(in the rows, 128 means zero)
Here are made-up elements, facts about them, and rows of numbers that follow some of those facts. Name the element behind each unnamed row.

There are 2 kinds of fact about the elements: ristis, mozu.
ristis: refers to; mozu: points at
stizun	ristis	feske; stizun	ristis	plastos; fleduka	ristis	tragrer; lotu	ristis	plastos; lotu	ristis	ruklaplo
monus	ristis	flozila; ponir	ristis	kenebo; givi	ristis	grilo; givi	ristis	brosker; tragrer	ristis	duti
trepli	ristis	piza; trepli	ristis	lapak; brazir	ristis	plastos; brazir	ristis	bobom; zubrok	ristis	tredam
zubrok	ristis	sogrem; zubrok	ristis	brazir; zubrok	ristis	plastos; zubrok	ristis	stapa; feplok	ristis	miflinil
feplok	ristis	plastos; dilen	ristis	rostin; dilen	ristis	dugu; grilo	ristis	plego; grilo	ristis	muklu
grilo	ristis	subrim; zogres	ristis	plastos; dobri	ristis	sogrem; brasok	ristis	maskun; brasok	ristis	stapa
sirom	ristis	dafu; pesim	ristis	dradros; plonu	ristis	flozila; plonu	ristis	sugas; bruten	ristis	stizun
plistam	ristis	piza; piga	ristis	kenebo; dugu	ristis	piza; stuklus	ristis	gapan; daflepor	ristis	robra
daflepor	ristis	trukur; miflinil	ristis	loplolu; miflinil	ristis	ruklaplo; nezu	ristis	bifar; nezu	ristis	mekil
rezen	ristis	zadrol; rezen	ristis	grilo; rezen	ristis	tivim; rezen	ristis	trukur; pligumum	ristis	brunak
bifar	ristis	muklu; bifar	ristis	stapa; piza	ristis	plastos; trezem	ristis	stapa; godul	ristis	pluklok
tredam	ristis	steku; tredam	ristis	plastos; tredam	ristis	ruklaplo; tredam	ristis	duti; zakur	ristis	puvaklar
kenebo	ristis	muklu; bupom	ristis	plego; duti	ristis	plastos; duti	ristis	muklu; zifi	ristis	feske
zifi	ristis	brasok; maskun	ristis	brosti; fosalo	ristis	duti; broka	ristis	plastos; broka	ristis	muklu
pudruskos	ristis	kenebo; bradopi	ristis	flozila; bosas	ristis	steku; bosas	ristis	flozila; bosas	ristis	subrim
trukur	ristis	godul; stobek	ristis	monus; stobek	ristis	ruklaplo; stobek	ristis	muklu; stobek	ristis	subrim
brobos	ristis	flozila; fidris	ristis	muklu; fidris	ristis	bobom; zadrol	ristis	piza; zadrol	ristis	sogrem
zadrol	ristis	grilo; zadrol	ristis	godul; zadrol	ristis	brosti; siklar	ristis	bobom; siklar	ristis	klaklar
pluflin	ristis	piza; pluflin	ristis	stuses; pluflin	ristis	plastos; sogrem	ristis	zezu; sogrem	ristis	kenebo
sogrem	ristis	duti; drikotol	ristis	kenebo; drikotol	ristis	muklu; stapa	ristis	trifor; stapa	ristis	plastos
ruklaplo	ristis	muklu; skefaskil	ristis	tredam; skefaskil	ristis	naflir; skefaskil	ristis	dugu; stuzi	ristis	piza
rostin	ristis	loplolu; muklu	ristis	plastos; skuflam	ristis	taran; loplolu	ristis	tredam; loplolu	ristis	brazir
gretal	ristis	taran; gretal	ristis	plastos; plego	ristis	subrim; brosti	ristis	ruklaplo; flomim	ristis	plastos
flomim	ristis	stapa; bobom	ristis	plastos; brudrin	ristis	daflepor; drafek	ristis	godul; brisko	ristis	zadrol
stuses	ristis	muklu; begor	mozu	trigul; begor	mozu	raras; skodus	mozu	bifalos; brosker	mozu	flozila
zezu	mozu	giser; lotu	mozu	tragrer; lotu	mozu	pudruskos; leplepe	mozu	mivam; leplepe	mozu	dugu
mekil	mozu	tovi; mekil	mozu	ruklaplo; ponir	mozu	subrim; givi	mozu	bifalos; givi	mozu	piga
tragrer	mozu	rezen; dradros	mozu	pluron; trepli	mozu	zasas; pluron	mozu	zubrok; zezer	mozu	soful
zezer	mozu	pluron; zezer	mozu	raras; feplok	mozu	zadrol; feplok	mozu	bruten; dafu	mozu	piga
stuskerok	mozu	raras; dilen	mozu	flomim; tridro	mozu	puvaklar; tridro	mozu	fefen; tridro	mozu	gastulum
grilo	mozu	tivim; sugas	mozu	drikotol; sugas	mozu	gretal; dobri	mozu	pluklok; dobri	mozu	plonu
dobri	mozu	pleflo; klaklar	mozu	pligumum; klaklar	mozu	bruten; brasok	mozu	daflepor; brasok	mozu	brunak
sirom	mozu	kisku; volal	mozu	drikotol; plistam	mozu	flozila; piga	mozu	stuskerok; piga	mozu	fosalo
piga	mozu	mivam; piga	mozu	stapa; stuklus	mozu	tovi; stuklus	mozu	bradopi; miflinil	mozu	muklu
nubrer	mozu	zasas; nubrer	mozu	trepli; gapan	mozu	bruten; kisku	mozu	tavam; bifar	mozu	batil
bifar	mozu	zifi; kuplem	mozu	piza; kuplem	mozu	pluflin; piza	mozu	bifalos; trezem	mozu	pesim
trezem	mozu	pligumum; trezem	mozu	sugas; flafom	mozu	tavam; zakur	mozu	tovi; bupom	mozu	zadrol
bupom	mozu	skodus; bupom	mozu	trukur; fosalo	mozu	drikotol; brogrim	mozu	zasas; broka	mozu	gapan
pudruskos	mozu	bupom; tavam	mozu	volal; bosas	mozu	batil; kestafen	mozu	nezu; trukur	mozu	lapak
lapak	mozu	fosalo; stobek	mozu	stuses; stobek	mozu	duti; gastulum	mozu	tavam; gastulum	mozu	zadrol
brobos	mozu	soful; brobos	mozu	fefen; fidris	mozu	gapur; zadrol	mozu	trukur; siklar	mozu	zezu
pluflin	mozu	drikotol; pluflin	mozu	fosalo; mivam	mozu	stapa; giser	mozu	trukur; bifalos	mozu	volal
steku	mozu	gapan; steku	mozu	dradros; steku	mozu	rostin; ruklaplo	mozu	puvaklar; tivim	mozu	fosalo
tivim	mozu	stapa; rostin	mozu	skodus; skuflam	mozu	zanagron; flozila	mozu	brogrim; brunak	mozu	brogrim
pluklok	mozu	flozila; pluklok	mozu	mivam; pluklok	mozu	brunak; loplolu	mozu	pleflo; loplolu	mozu	volal
plego	mozu	piga; plego	mozu	brunak; relik	mozu	bradopi; relik	mozu	bruten; vabril	mozu	givi
bobom	mozu	zezer; klenel	mozu	drikotol; klenel	mozu	stuses; klenel	mozu	kuplem; klenel	mozu	pluflin
drafek	mozu	feplok; drafek	mozu	fefen; brisko	mozu	giser; stuses	mozu	flozila; soful	mozu	zadrol
soful	mozu	brunak

Named rows:
dobri: [114 130 107 110 141 157 123 120 115 106 122 116 121 114 121 133 155 134
 131 125 139 119 117 120 122 123 124 138 130 118 123 113 120 156 129 110
 111 143 125 108 127 114 120 150 130 120 143 143]
skodus: [128 129 159 131 125 123 123 120 126 162 118 128 117 126 120 121 127 117
 102 132 148 119 114 110 123 119 134 119 132 117 120 140 129 120 114 126
 153 149 114 147 106 129 117 118 112 127 120 134]
kisku: [134 127 156 133 126 122 119 111 139 149 122 131 123 129 120 118 123 113
 105 122 149 118 118 117 124 126 134 116 122 116 125 136 134 137 117 126
 133 149 120 151 106 124 116 123 122 125 125 129]
zezer: [118 128 102 113 131 110 133 140 122 120 117 124 126 118 120 122 133 120
 125 126 121 133 114 158 158 115 144 118 143 156 124 115 123 118 111 117
 135 115 117 121 167 153 125 127 114 129 118 115]
dilen: [117 129 127 130 124 134 128 116 114 111 142 118 128 112 128 132 122 130
 121 126 116 119 119 123 126 123 123 115 135 130 123 127 117 143 115 128
 117 130 124 109 163 119 115 136 150 128 138 131]
duti: [122 131 106 144 123 112 123 138 114 113 174 122 121 141 125 120 119 134
 156 122 106 170 164 118 123 119 122 175 158 117 131 123 142 117 195 141
 110 132 158 110 108 107 183 116 113 127 124 116]
trigul: [124 121 127 116 119 116 154 117 140 115 115 133 122 135 118 127 120 115
 117 141 105 135 118 124 132 116 141 114 118 156 123 110 119 120 108 128
 164 107 129 133 164 139 137 121 112 130 122 111]
kuplem: [120 125 161 118 129 122 121 116 146 143 120 125 117 128 121 121 133 116
 106 122 153 125 111 120 123 129 128 120 114 120 126 140 141 137 119 130
 135 163 119 139 110 128 110 132 107 125 122 129]
pluflin: [120 124 120 138 142 112 127 153 133 114 192 117 160 112 120 138 116 117
 137 156 108 119 136 119 121 119 134 135 127 116 125 115 200 135 125 154
 114 161 136 106 108 178 142 129 113 124 121 201]
brosker: [120 131 145 117 138 123 122 114 115 142 118 120 119 135 121 123 134 142
 155 119 119 120 118 144 124 119 126 157 113 123 123 129 119 132 114 115
 109 145 141 108 148 132 117 130 109 121 124 115]
flozila: [114 129 107 113 119 117 121 115 117 210 116 138 119 220 122 152 117 126
 203 123 105 119 116 120 143 129 128 169 112 117 139 109 121 133 112 139
 110 144 112 173 107 113 147 114 110 126 120 116]
drikotol: [125 129 121 172 122 158 135 166 134 156 162 119 126 153 126 119 118 120
 105 153 143 157 112 114 120 151 121 148 162 117 120 123 134 120 151 158
 142 116 107 107 107 113 149 112 137 127 128 134]
plonu: [115 125 106 125 116 121 122 122 126 156 115 121 118 187 122 155 118 122
 172 123 104 116 117 115 143 141 124 130 113 118 131 112 120 141 105 155
 110 126 108 176 107 111 141 118 122 127 128 113]
skefaskil: [119 130 129 133 117 134 125 111 112 114 133 113 119 124 118 134 118 130
 131 125 110 117 124 117 123 124 125 115 124 132 121 118 122 129 115 129
 122 122 125 114 142 118 131 122 140 125 138 131]
gretal: [115 125 103 142 132 113 121 118 128 112 152 118 130 131 122 121 123 120
 122 134 111 118 185 118 122 121 130 137 119 115 126 147 179 119 150 148
 116 126 142 107 104 123 147 127 106 123 122 131]
taran: [134 130 145 114 118 115 129 112 135 128 118 134 122 133 117 124 115 118
 111 123 116 127 113 132 120 115 127 118 119 130 125 141 118 125 122 125
 130 121 143 136 144 122 107 129 117 124 130 113]
mivam: [116 132 149 111 123 116 135 110 165 137 117 126 124 159 121 130 123 118
 123 156 108 123 117 118 129 129 131 125 109 119 129 109 126 124 112 126
 141 109 149 128 131 145 147 132 110 134 128 118]

Name these rows:
No name comes twice in this set of rows, the named rows included.
[113 127 128 110 130 115 138 112 169 119 119 128 119 127 119 136 141 128
 116 123 129 140 114 133 135 119 123 118 117 116 126 107 123 149 122 120
 114 123 154 119 157 143 111 159 113 129 135 121] => leplepe
[126 139 174 125 124 142 170 136 113 110 209 121 163 123 119 176 123 119
 142 166 105 119 114 117 121 133 124 133 115 164 119 109 145 168 108 140
 111 116 135 104 183 210 155 125 143 130 132 237] => dugu
[140 141 103 150 154 114 140 163 123 114 232 122 194 109 134 146 122 122
 155 156 107 121 181 118 121 119 142 145 148 117 126 123 229 141 127 160
 113 179 167 106 107 197 151 134 115 126 137 233] => piza
[118 125 128 122 135 130 130 138 139 109 125 116 138 115 125 124 136 118
 117 144 144 124 117 116 131 148 130 115 118 115 122 116 129 135 116 129
 130 121 113 117 110 148 121 146 121 127 123 134] => givi
[121 129 150 118 142 121 120 109 144 132 118 118 122 110 120 121 146 122
 118 124 169 124 117 133 126 123 127 116 124 118 121 142 142 152 123 120
 113 188 122 115 114 132 101 150 108 129 125 134] => klenel
[122 129 107 151 121 146 121 134 126 181 119 163 119 188 124 147 121 119
 131 120 117 118 195 115 146 136 131 130 113 134 122 113 127 120 109 153
 112 109 112 223 111 114 133 116 155 125 129 113] => bradopi

The same elements again, as new rows of numbers:
Named rows:
pluflin: [ 82 184 127 149  96 137 101 151 127 179 125  81 119 113 145 168 137 168
  89  77  98 119 125 140 170 145 172 102 134]
broka: [129 221 120 107 133 146  75 129 136 185 132 124 100  84 120 138 127 177
  97 120  98 116 142 151 180 133 132  94 130]
tavam: [112 158 140 136 114 128 150 157 122 143  85 142  88  81 114 153  96 150
 133 104  82 138  97 118 129 153 102 128 137]
volal: [108 161 135 142 106 114 139 151 136 148  88 125 100  84 126 157 109 151
 136  97  77 137  80 110 133 160 107 136 137]
tredam: [140 215 139 153  96 157 104 133 165 144  90 113 127 100 172 126  68 168
 114 123 121  76 169 124 182 161 125 116 135]
steflapa: [125 151 132 132 116 121 137 134 119 127  72 135 111  78 121 147 111 139
 140 117  88 136 105 111 163 146 122 135 134]
robra: [121 147 132 130 117 119 138 132 121 126  73 133 109  75 119 141 109 139
 141 117  91 140 103 112 159 148 120 136 135]
piga: [139 200  88 172 165 132 113 117 136 142 108  95  70  95 123 157 120 143
 150  81 106 121 140 143 165 101 149 179 174]
pleflo: [123 149 131 131 115 120 139 136 120 126  74 133 108  81 122 145 110 139
 142 119  90 140 105 115 160 146 120 134 133]
nubrer: [123 152 153 147 110 128 140 141 132 145  77 131 113  66 118 146 123 141
 136 133  87 140  88 120 163 125 115 136 154]
gapur: [128 149 129 129 114 120 136 137 120 127  71 136 107  78 121 143 109 140
 140 121  87 140 106 112 161 148 120 134 136]
brogrim: [122 147 159 148 112 132 141 137 143 153  75 134 119  70 120 148 126 136
 132 138  86 140  87 113 166 113 111 135 155]
naflir: [125 151 133 133 117 121 138 134 120 125  73 135 111  82 125 145 110 139
 140 118  90 138 106 110 160 143 122 135 133]
pluklok: [109 147 152 129 128 127 148 125 136 142  95 154 107  85 107 145 123 124
 156 110  92 126 106 100 146 132 135 144 128]
pluron: [126 154 137 136 109 127 138 134 121 132  82 144  99  74 110 143 115 145
 137 118  86 130  96 117 152 138 129 140 141]
trukur: [ 76 150 131 157 154 151 140  85 130 152 125  89  99  50 128 132 126 100
 142  91 114 123 150 141 153 179 138 114 170]
pudruskos: [134 188 100 165 178 131 115 114 126 145  99 102  68  95 141 163 115 134
 127  92  99 120 150 143 156 109 121 152 185]

Which element is each row?
No name comes twice in this set of rows, the named rows included.
[116 200  98 109 168 141  98  89 151 181 143 116  78  55 103 133 134 138
 134 114 107 148 132 149 171 154 111  98 143] => bifar
[138 189 101 179 174 124 103 124 136 125  75  91  69 110 164 150  87 141
 133  88 121 116 171 136 164 103 118 164 189] => sogrem
[ 77 148 136 163 145 162 162  87  96 156 117  92 111  81 154 157 134 117
 110  92 117 128 159 168 142 172 162 108 168] => zadrol
[120 159 138 140 113 122 141 143 126 137  84 132 105  78 115 148 116 143
 142 108  82 129  92 114 148 146 123 142 140] => kuplem
[126 156 143 132 130 131 144 127  99 137  83 131 126  66 124 160 120 126
 131 118  64 106 104 112 148 155 122 135 152] => giser
[ 89 164 128 144 138 141 104 109 153 154 121 101  73  51 103 119 114 117
 138  96 107 128 147 128 169 155 124 106 154] => trezem
[ 96 162 119 148 130 143 141  97 138 142 107 102  92  77 132 141 120 128
 134 109 121 151 145 144 170 166 135 112 146] => rezen
[121 162 132 141 116 135 161 164 122 145  91 132 100  78  98 151  91 153
 148 109  86 141  97 117 135 150 103 132 138] => bifalos
[124 158 131 139 107 123 138 132 128 134  90 130 113  69 112 144 128 144
 152 106  84 126  83 111 154 148 147 159 137] => tivim
[120 200 117 178 114 131 109 126 165 147 102  89  90  94 170 151 110 153
 128  81  98  98 127 124 158 153 129 153 160] => fosalo
[101 179 133 129 109 149  75 153 138 155 105  96 110  83 118 128 100 147
 107 102 101 106 165 122 192 140 143  86 131] => stizun
[ 88 152 122 160 113 148 154 131  95 149  98  95 113 124 151 179 132 153
  95  98 120 154 152 166 173 137 176 108 137] => stuzi
[125 154 147 132 119 128 144 126 116 134  83 150 103  73 112 150 122 135
 132 120  78 116 104 116 148 143 129 140 143] => soful

Now the same elements, written a new way:
Known rows:
brazir: [112 126 137 127 139 146 127 159 136 131 128 147 142  99 118 137 130 134
 144 127 134 120 155 135 146 119 125 134 129 117]
zanagron: [100  88 156 141 155 139 148  48 162  84 149 133 104 107 158 117 128 120
  80 112  75 145 164 163  46 109 186 125 142 152]
skuflam: [129  89 153 145 166 150 146  72 164  99 141 149  99  80 139 130  90 126
 135 114  77 103 183 137  33 105 198 127 157 131]
feske: [125 142 124 109 150 136 135 178 116 137 149 158 134 125 117 119 141 132
 121 141 118 170 152 133 152 135 148 126 136 129]
subrim: [ 82  92 129  40 119 112 105 123 118 143  72 102 139 149 110  91 195 168
  65 184 146 152 135 164 148 155 157 132  97 147]
zasas: [116 128 132 132 119 127 126 113 130 120 142 127 135 150 140 114 135 125
 104 113 129 150 107 140 131 125 124 122 124 142]
godul: [154 134 103 122 135 103 127 121 154 156 132 120 108 123 123 139 145  87
 108 150 117 123 119 153 133 150 101 133 110 125]
zogres: [103 119 135 134 138 143 127 158 141 130 130 143 133  99 123 143 121 142
 143 129 140 117 150 124 134 113 124 134 130 124]
broka: [124 121 123 141 134 137 134 156 121 134 127 135 131  93 116 155 107 139
 162 134 132 100 142 108 118 111 127 141 135 107]
stuskerok: [140 132 129 129 120 127 125 117 125 121 139 131 130 149 134 113 121 120
 122 116 123 134 110 129 123 128 134 119 130 134]
feplok: [107 118 132 145 134 140 129 147 137 130 132 136 131 100 126 143 115 147
 143 123 146 116 143 121 128 108 119 142 125 124]
fosalo: [110 122 128 137 128 140 127 146 123 123 127 125 144 109 122 151 128 129
 145 126 129 113 133 127 130 114 117 138 126 112]
drikotol: [ 75 108 126 143 129 135 134 142 119 112 129 116 141 112 129 167 145 135
 118 129 133 125 122 130 130 107 106 140 120 121]
klenel: [163 135 123 127 115 127 129 119 118 127 137 133 126 146 127 112 109 115
 141 118 118 120 110 123 116 133 142 118 139 125]
tovi: [121 127 132 129 117 125 125 114 130 118 141 129 131 149 140 113 132 126
 104 115 128 148 107 139 132 126 124 122 125 141]
flozila: [177 174 140 124 150 132  99  97  92 116 110  78 140 158 114 102 175 143
 115 132 121 174 141 135 156 147 134 128  99 105]
gretal: [ 82 115 141 143 135 142 124 143 148 122 141 138 139 109 136 139 126 148
 121 116 151 135 140 136 136 102 113 137 118 139]

Which element is each row?
No name comes twice in this set of rows, the named rows included.
[113 127 116 124 137 124 139 154 118 139 136 133 122 116 125 138 140 139
 117 147 126 145 140 122 131 127 130 137 127 127] => maskun
[179  83 109 133 148 102 140 114 141 108  59  84 120 149 112 128 142 167
 131 135 164 120 124  92  82 142 171 145 116 164] => bosas
[140 126 132 142 129 134 131 135 149 146 119 146 126  92 119 123  98 135
 169 121 141  84 148 126 128 117 121 141 135 114] => plistam
[151 144 117 115 135 133 135 159  97 131 145 142 135 131 113 126 128 120
 139 136 109 142 130 119 131 137 150 125 141 112] => mekil
[112 120 131 134 126 136 128 137 128 119 126 126 139 117 125 148 124 126
 141 125 129 113 127 124 124 117 121 128 130 122] => fleduka
[114 111 142 150 122 135 124 109 160 131 109 129 124 102 137 122 106 149
 145 113 157  92 141 127 121 109 112 138 123 133] => skefaskil
[149 122 108 139 124 114 141 125 132 151 117 121 107 103 122 142 114 120
 144 143 129  87 127 122 109 128 112 146 127 112] => brisko
[110 134 122 112 132 138 135 162  92 115 117 127 157 115 106 155 167 100
 137 147 101 124 135 146 157 142 116 129 129  91] => kenebo
[126 123 106 140 134 105 119 111 166 144 147 111 107 132 139 145 141 102
  89 135 131 136 106 148 120 128  93 136  99 143] => daflepor
[ 95 120 129 135 139 136 129 159 138 129 154 140 129 118 134 134 127 154
 113 124 141 155 138 127 134 107 126 135 125 143] => bruten
[119 138 128 114 150 139 132 180 120 133 150 155 139 120 117 133 138 136
 128 139 120 163 150 130 146 129 144 125 134 125] => trifor
[133 123 121 153 131 121 135 115 110 134 111  91 109 114 131 148 120 169
 136 138 147 113 139  91  99 109 128 150 121 117] => stobek
[111 127 130 131 130 139 126 152 117 119 126 127 148 111 118 145 140 120
 140 130 123 121 135 140 145 122 114 133 126 109] => tragrer
[143 142 130 120 141 145 131 169 118 139 128 151 147  98 105 129 126 124
 164 135 120 116 158 138 154 131 130 133 136  96] => bobom
[130 134 142 128 124 135 128 120 141 132 109 139 139 112 126 104 134 126
 140 122 133 115 145 153 153 135 118 133 126 117] => naflir

The same elements again, as new rows of numbers:
Some rows with their names:
nubrer: [118 115 119 120 132 129 133 122 129 152 130 132 112 125 131]
stobek: [139 153 143 125 122 120 124 121 124 120 130 129 139 133 134]
drafek: [138 153 141 125 125 118 125 126 125 120 129 127 144 133 132]
godul: [135 144 142 127 125 132 121 124 129 104 125 124 140 133 125]
zogres: [111 118 124 125 129 132 139 131 130 139 126 138 118 116 127]
pesim: [109  17 129 111 157 124 139 152 108  99 103 147 127 184 133]
grilo: [121 109 117 134 129 127 136 130 127 142 129 130 117 121 130]
flozila: [145 140 140 116 131 122 112  89 127 134 132 115 120 147 143]
kuplem: [123 114 115 131 126 129 135 134 125 144 132 136 114 124 128]
sugas: [129 112 109 120 125 142 135 133 120 121 137 132 106 130 124]
bruten: [132 155 144 121 125 124 126 127 127 109 126 127 146 128 129]
brunak: [160 156 103 147 144 174  92 105 194  82 127 126 135 140 176]
steflapa: [113 112 121 126 131 137 134 131 132 135 125 132 117 119 124]
giser: [118 125 108 118 139 111 142 140 127 143 133 119 133 123 131]
tredam: [113 112 121 126 132 136 135 131 131 134 126 133 117 119 125]
raras: [135 142 143 131 125 131 121 125 129 105 124 124 142 130 127]
naflir: [115 105 117 127 134 140 131 131 133 130 125 127 116 123 122]

Name these rows:
No name comes twice in this set of rows, the named rows included.
[148 169 111 146 137 185 104 128 194  59 123 141 148 125 165] => pligumum
[120   4 117 120 162 118 131 154 108 109 105 136 126 194 133] => dradros

